In the rows, 128 means zero.
Each row of numbers stands for one element and depends on some of the facts below. Use the named rows to name the rest.

Known rows:
j_3: 131 145 161 136 131 147 137 118 131 133 105 128 162 128 120 151 114 150
 113 141 120 118 130 130 116 125 133 123 137 96 134 124 131 121 110 113
 125 136 132 136 119 131 121 131
j_494: 128 125 115 140 118 146 100 123 132 141 116 134 141 133 132 144 147 152
 124 128 112 115 151 131 167 148 130 110 125 98 114 164 123 139 116 133
 118 130 131 127 123 103 136 118
j_453: 134 125 72 115 144 99 62 146 146 143 146 133 123 137 114 139 118 138 167
 118 138 85 203 138 137 116 113 137 145 112 133 183 98 108 132 144 94
 129 92 148 108 128 167 110
j_803: 132 157 99 138 120 114 126 124 141 89 107 151 110 132 135 99 139 126 118
 121 102 114 148 136 133 137 116 69 146 150 118 110 160 95 90 141 109
 111 166 121 120 126 135 133
j_810: 113 158 130 137 144 148 110 114 137 127 103 134 163 131 110 138 116 150
 112 130 101 119 119 132 125 124 134 127 132 104 133 105 125 120 117 119
 137 148 117 138 115 116 129 124
j_470: 128 146 88 126 140 94 91 141 142 110 132 136 121 124 123 120 120 118 145
 124 128 92 187 145 129 123 117 113 158 131 144 144 123 99 100 144 91
 125 126 148 107 138 151 127
j_409: 138 128 152 131 131 138 155 127 136 137 140 128 120 134 130 137 109 124
 129 133 150 134 105 126 109 122 123 136 128 137 133 131 130 118 138 117
 137 120 129 126 136 132 125 134
j_408: 97 101 133 128 109 168 119 142 132 145 163 104 105 122 126 112 132 125
 130 106 126 132 111 162 166 213 220 129 128 116 122 87 110 111 183 142
 156 140 126 129 140 109 104 147
j_181: 113 135 116 119 120 131 107 135 115 115 123 122 130 114 131 117 140 122
 129 125 115 133 140 137 140 136 137 128 131 121 121 132 129 137 129 132
 121 135 123 128 122 125 124 121
j_370: 121 130 107 119 131 115 95 142 123 124 131 121 128 116 123 125 128 123
 141 127 121 114 164 140 132 128 132 134 138 118 135 139 116 130 123 136
 104 133 116 140 114 137 135 122
j_273: 108 131 113 107 126 127 115 129 126 110 117 140 131 138 120 126 134 136
 133 115 129 135 132 109 144 112 123 130 118 133 107 140 130 116 132 128
 140 127 96 129 118 121 134 105
j_915: 132 123 107 139 130 132 112 139 105 121 121 117 130 114 132 119 146 128
 127 126 107 128 139 111 134 117 121 127 123 131 134 123 132 159 127 137
 134 132 122 130 114 121 124 133
j_123: 125 127 105 119 123 127 105 129 128 128 118 131 123 133 123 124 139 145
 135 119 113 126 147 123 145 125 128 122 118 120 108 144 125 126 137 133
 128 127 114 122 125 116 140 112
j_937: 144 123 150 140 129 144 152 122 138 146 139 125 125 133 135 147 118 129
 126 135 149 126 111 129 125 137 124 127 130 123 137 147 128 128 129 121
 126 118 138 126 137 124 128 136
j_768: 119 124 147 123 131 131 156 123 139 128 140 143 128 136 129 138 126 116
 125 128 166 134 101 116 131 128 122 142 129 143 132 139 125 120 125 123
 142 120 117 127 134 132 121 125
j_797: 127 154 158 119 140 137 137 123 127 123 108 124 155 125 113 140 103 142
 116 134 120 130 121 125 95 106 133 133 135 109 135 101 134 109 127 111
 135 139 122 134 117 143 121 129
j_629: 139 121 102 153 138 149 115 147 93 119 119 111 136 113 132 121 151 126
 124 124 107 128 135 88 134 101 110 131 119 133 144 124 139 180 125 142
 145 128 115 133 102 112 120 137

How the elements are related:
β(j_234, j_844); β(j_637, j_894); β(j_494, j_238); β(j_576, j_643)
β(j_729, j_919); β(j_238, j_181); β(j_38, j_971); β(j_441, j_729)
β(j_379, j_460); β(j_629, j_379); β(j_248, j_955); β(j_979, j_389)
β(j_410, j_234); β(j_435, j_293); β(j_470, j_148); β(j_573, j_905)
β(j_745, j_596); β(j_273, j_810); β(j_565, j_472); β(j_132, j_376)
β(j_140, j_507); β(j_455, j_549); β(j_803, j_565); β(j_651, j_340)
β(j_894, j_867); β(j_370, j_950); β(j_181, j_441); β(j_850, j_125)
β(j_844, j_26); β(j_368, j_338); β(j_950, j_555); β(j_703, j_850)
β(j_744, j_140); β(j_313, j_7); β(j_737, j_716); β(j_716, j_979)
β(j_812, j_370); β(j_705, j_576); β(j_905, j_239); β(j_193, j_748)
β(j_123, j_714); β(j_125, j_470); β(j_293, j_83); β(j_898, j_61)
β(j_955, j_399); β(j_780, j_248); β(j_555, j_763); β(j_763, j_453)
β(j_408, j_368); β(j_649, j_91); β(j_660, j_708); β(j_61, j_649)
β(j_971, j_408); β(j_262, j_939); β(j_312, j_494); β(j_870, j_797)
β(j_338, j_898); β(j_148, j_660); β(j_389, j_998); β(j_549, j_123)
β(j_915, j_193); β(j_8, j_744); β(j_714, j_635); β(j_643, j_115)
β(j_460, j_435); β(j_453, j_703); β(j_7, j_629); β(j_121, j_33)
β(j_572, j_38); β(j_33, j_8); β(j_267, j_737); β(j_559, j_121)
β(j_507, j_573); β(j_399, j_409); β(j_810, j_550); β(j_708, j_803)
β(j_376, j_745); β(j_168, j_915); β(j_704, j_168); β(j_384, j_455)
β(j_472, j_410); β(j_26, j_262); β(j_596, j_313); β(j_748, j_132)
χ(j_234, j_45); χ(j_234, j_33); χ(j_234, j_971); χ(j_234, j_703)
χ(j_494, j_937); χ(j_494, j_121); χ(j_610, j_37); χ(j_610, j_45)
χ(j_610, j_708); χ(j_610, j_812); χ(j_410, j_37); χ(j_410, j_748)
χ(j_410, j_550); χ(j_410, j_704); χ(j_250, j_919); χ(j_250, j_468)
χ(j_250, j_248); χ(j_250, j_596); χ(j_250, j_926); χ(j_250, j_132)
χ(j_250, j_555); χ(j_250, j_86); χ(j_152, j_146); χ(j_152, j_797)
χ(j_152, j_586); χ(j_152, j_441); χ(j_273, j_768); χ(j_273, j_576)
χ(j_273, j_305); χ(j_273, j_96); χ(j_273, j_22); χ(j_273, j_8)
χ(j_273, j_703); χ(j_455, j_998); χ(j_455, j_83); χ(j_455, j_58)
χ(j_455, j_121); χ(j_476, j_706); χ(j_476, j_38); χ(j_476, j_797)
χ(j_844, j_279); χ(j_844, j_898); χ(j_844, j_740); χ(j_844, j_271)
χ(j_457, j_870); χ(j_457, j_740); χ(j_457, j_313); χ(j_457, j_77)
χ(j_457, j_987); χ(j_485, j_238); χ(j_485, j_649); χ(j_485, j_96)
χ(j_278, j_635); χ(j_278, j_125); χ(j_278, j_8); χ(j_278, j_737)
χ(j_278, j_441); χ(j_278, j_409); χ(j_278, j_968); χ(j_961, j_706)
χ(j_961, j_435); χ(j_961, j_3); χ(j_298, j_65); χ(j_298, j_37)
χ(j_298, j_379); χ(j_298, j_115); χ(j_298, j_338); χ(j_298, j_271)
χ(j_123, j_148); χ(j_123, j_86); χ(j_367, j_919); χ(j_367, j_125)
χ(j_367, j_720); χ(j_367, j_573); χ(j_367, j_8); χ(j_367, j_950)
χ(j_239, j_83); χ(j_239, j_898); χ(j_239, j_768); χ(j_239, j_115)
χ(j_239, j_118); χ(j_239, j_507); χ(j_239, j_968); χ(j_780, j_26)
χ(j_780, j_803); χ(j_660, j_729); χ(j_660, j_763); χ(j_660, j_125)
χ(j_660, j_338); χ(j_660, j_368); χ(j_963, j_841); χ(j_963, j_61)
χ(j_963, j_408); χ(j_963, j_704); χ(j_963, j_312); χ(j_262, j_121)
χ(j_262, j_3); χ(j_460, j_870); χ(j_460, j_898); χ(j_460, j_768)
χ(j_460, j_867); χ(j_460, j_435); χ(j_453, j_148); χ(j_453, j_971)
χ(j_453, j_388); χ(j_453, j_384); χ(j_453, j_58); χ(j_282, j_627)
χ(j_282, j_388); χ(j_282, j_651); χ(j_282, j_288); χ(j_282, j_261)
χ(j_931, j_238); χ(j_931, j_115); χ(j_931, j_915); χ(j_931, j_184)
χ(j_710, j_424); χ(j_710, j_768); χ(j_710, j_586); χ(j_710, j_181)
χ(j_710, j_576); χ(j_810, j_797); χ(j_810, j_572); χ(j_810, j_3)
χ(j_108, j_521); χ(j_108, j_424); χ(j_108, j_248); χ(j_108, j_898)
χ(j_108, j_867)

Which element is each row?
No name comes twice in this set of rows, the named rows included.
117 137 119 116 123 132 113 136 117 110 122 128 128 117 128 123 136 124
 129 123 123 129 141 125 136 127 134 126 129 128 120 136 133 132 129 130
 122 128 119 131 119 127 126 119 -> j_576
111 129 108 151 119 112 153 97 156 109 119 173 119 147 138 101 162 113
 104 115 121 129 95 126 157 162 114 93 126 169 119 94 143 113 86 144 143
 121 166 115 146 111 126 131 -> j_844
111 129 142 121 136 135 152 114 147 126 136 150 132 144 123 141 121 123
 125 124 164 136 91 110 134 124 116 145 123 145 128 135 124 110 130 119
 157 123 107 126 132 126 127 119 -> j_710
124 135 87 131 153 102 84 152 148 144 168 122 118 126 125 129 102 99 163
 124 148 95 160 157 126 137 121 153 153 134 159 157 93 123 130 141 100
 129 106 147 120 127 156 131 -> j_763
123 135 95 117 138 100 78 150 130 129 145 118 128 112 123 132 119 114
 155 125 135 101 184 147 131 127 127 145 150 114 147 157 103 125 127 139
 92 136 105 151 108 141 150 121 -> j_555
131 148 129 168 131 164 134 104 162 145 117 150 143 152 133 144 130 146
 106 132 119 115 97 135 153 164 120 98 128 114 125 140 134 123 101 127
 138 125 154 118 136 88 138 132 -> j_262
125 137 82 115 146 85 68 151 137 125 146 127 121 122 116 129 113 119 164
 122 137 90 201 146 127 117 118 140 153 122 147 162 105 109 124 143 86
 130 100 153 103 141 158 117 -> j_703
107 127 129 120 117 146 108 137 116 122 129 111 131 111 122 117 133 134
 127 118 105 131 136 146 146 162 181 124 134 108 120 96 125 119 149 132
 135 143 122 133 120 124 110 134 -> j_38
138 146 80 125 133 99 94 141 145 109 128 144 108 136 127 117 122 131 144
 122 122 98 181 137 133 120 108 95 151 136 129 149 134 93 111 144 97 114
 131 137 109 128 153 125 -> j_148
124 151 76 115 146 93 77 150 141 112 139 134 116 125 119 123 110 121 157
 120 129 95 188 144 124 110 113 123 153 131 137 155 118 95 120 142 97
 121 103 147 104 138 159 120 -> j_125
117 114 136 113 113 145 120 134 115 125 130 113 123 118 122 122 133 139
 131 121 122 130 145 136 145 154 181 121 129 108 118 109 126 113 154 133
 137 136 124 130 123 129 110 130 -> j_649
123 130 116 124 128 123 113 127 126 125 120 133 134 130 123 125 135 140
 129 122 113 125 140 125 137 123 131 124 124 123 122 125 127 128 127 132
 128 133 124 129 124 125 132 120 -> j_780

The same elements again, as new rows of numbers:
Known rows:
j_470: 127 134 122 127 137 126 138 132 167 133 130 121 115 94 129 120 138 128
 130 126 140 126 105 119 137 111
j_410: 145 124 111 131 116 129 134 142 65 133 131 134 129 126 127 139 138 126
 132 134 124 129 144 120 141 130
j_494: 131 129 118 128 138 116 129 138 107 127 128 125 132 140 128 127 137 124
 130 130 125 137 145 128 121 128
j_368: 121 128 127 93 124 131 129 113 110 123 125 113 114 136 127 114 117 118
 124 135 123 128 150 114 118 116
j_812: 125 128 124 135 132 125 134 131 115 126 131 126 128 128 131 127 131 125
 132 133 130 135 131 129 118 120
j_629: 147 128 130 131 141 115 134 123 163 138 138 127 130 137 134 144 134 115
 116 148 135 130 130 125 122 130
j_572: 125 132 123 126 137 121 126 128 126 129 129 126 126 131 126 126 125 123
 129 132 129 136 134 119 125 125
j_379: 136 125 130 131 135 120 134 122 149 136 139 126 131 141 138 145 134 111
 114 146 136 132 129 127 122 127
j_312: 129 127 122 134 132 129 132 133 121 126 131 127 130 130 130 127 129 125
 132 140 130 135 138 122 118 124
j_737: 123 131 118 127 136 124 132 127 119 128 132 129 126 134 126 128 127 129
 127 131 131 132 141 126 119 126
j_376: 131 135 135 126 136 101 137 137 125 124 135 132 130 114 121 129 116 134
 133 143 118 130 127 123 117 128
j_33: 126 121 124 122 148 129 122 129 102 117 138 137 124 123 128 119 135 124
 137 124 139 132 133 125 119 125
j_637: 132 128 124 126 135 122 130 131 131 129 130 130 126 126 128 125 132 127
 130 134 131 132 136 123 122 126
j_118: 124 131 131 139 124 128 125 124 124 125 128 133 129 129 130 134 131 131
 130 118 132 133 125 130 129 128
j_278: 131 131 128 126 128 126 126 122 130 123 128 125 131 138 130 135 138 139
 130 121 125 125 134 130 140 127
j_937: 130 133 131 143 131 128 121 126 122 127 127 134 131 129 130 132 132 129
 133 124 130 134 123 125 125 125
j_768: 120 131 131 140 125 131 125 123 123 127 129 136 127 127 130 133 126 130
 128 118 133 134 122 131 126 128

Rows to name:
No name comes twice in this set of rows, the named rows included.
136 129 132 136 126 133 125 130 136 122 128 126 134 134 134 132 139 134
 137 129 123 129 132 124 136 121 -> j_963
128 129 132 127 130 126 123 128 134 120 130 127 130 131 131 131 139 134
 132 114 128 130 130 133 141 129 -> j_239
133 131 119 111 131 126 137 131 135 131 134 119 115 97 127 130 139 131
 129 126 134 118 115 116 153 112 -> j_660
120 130 114 134 136 122 130 130 114 129 129 130 133 147 127 131 127 130
 128 131 129 140 150 131 112 131 -> j_441
127 130 120 136 139 121 134 135 146 129 127 125 130 131 130 121 137 127
 130 132 132 138 141 132 116 123 -> j_370
137 131 130 142 126 131 125 128 129 125 126 135 130 131 130 133 135 134
 132 126 129 131 131 127 128 130 -> j_939
118 131 116 140 139 126 137 132 149 128 128 120 131 136 131 122 135 133
 127 128 135 134 141 136 108 119 -> j_950
129 132 131 144 129 127 122 127 109 125 126 133 132 129 130 133 133 130
 131 120 130 134 121 129 126 124 -> j_998
130 132 122 120 139 116 125 133 135 128 130 125 129 132 126 129 135 127
 131 130 128 133 135 122 133 127 -> j_810
147 127 113 133 121 127 134 138 77 137 129 142 123 115 124 136 132 126
 128 130 133 128 136 118 138 131 -> j_472
131 128 122 112 135 116 132 129 118 124 131 125 124 129 128 129 139 130
 128 126 126 129 139 131 132 128 -> j_273
145 130 118 128 125 130 134 133 111 137 130 138 116 99 124 132 131 125
 129 131 137 126 120 112 143 125 -> j_803

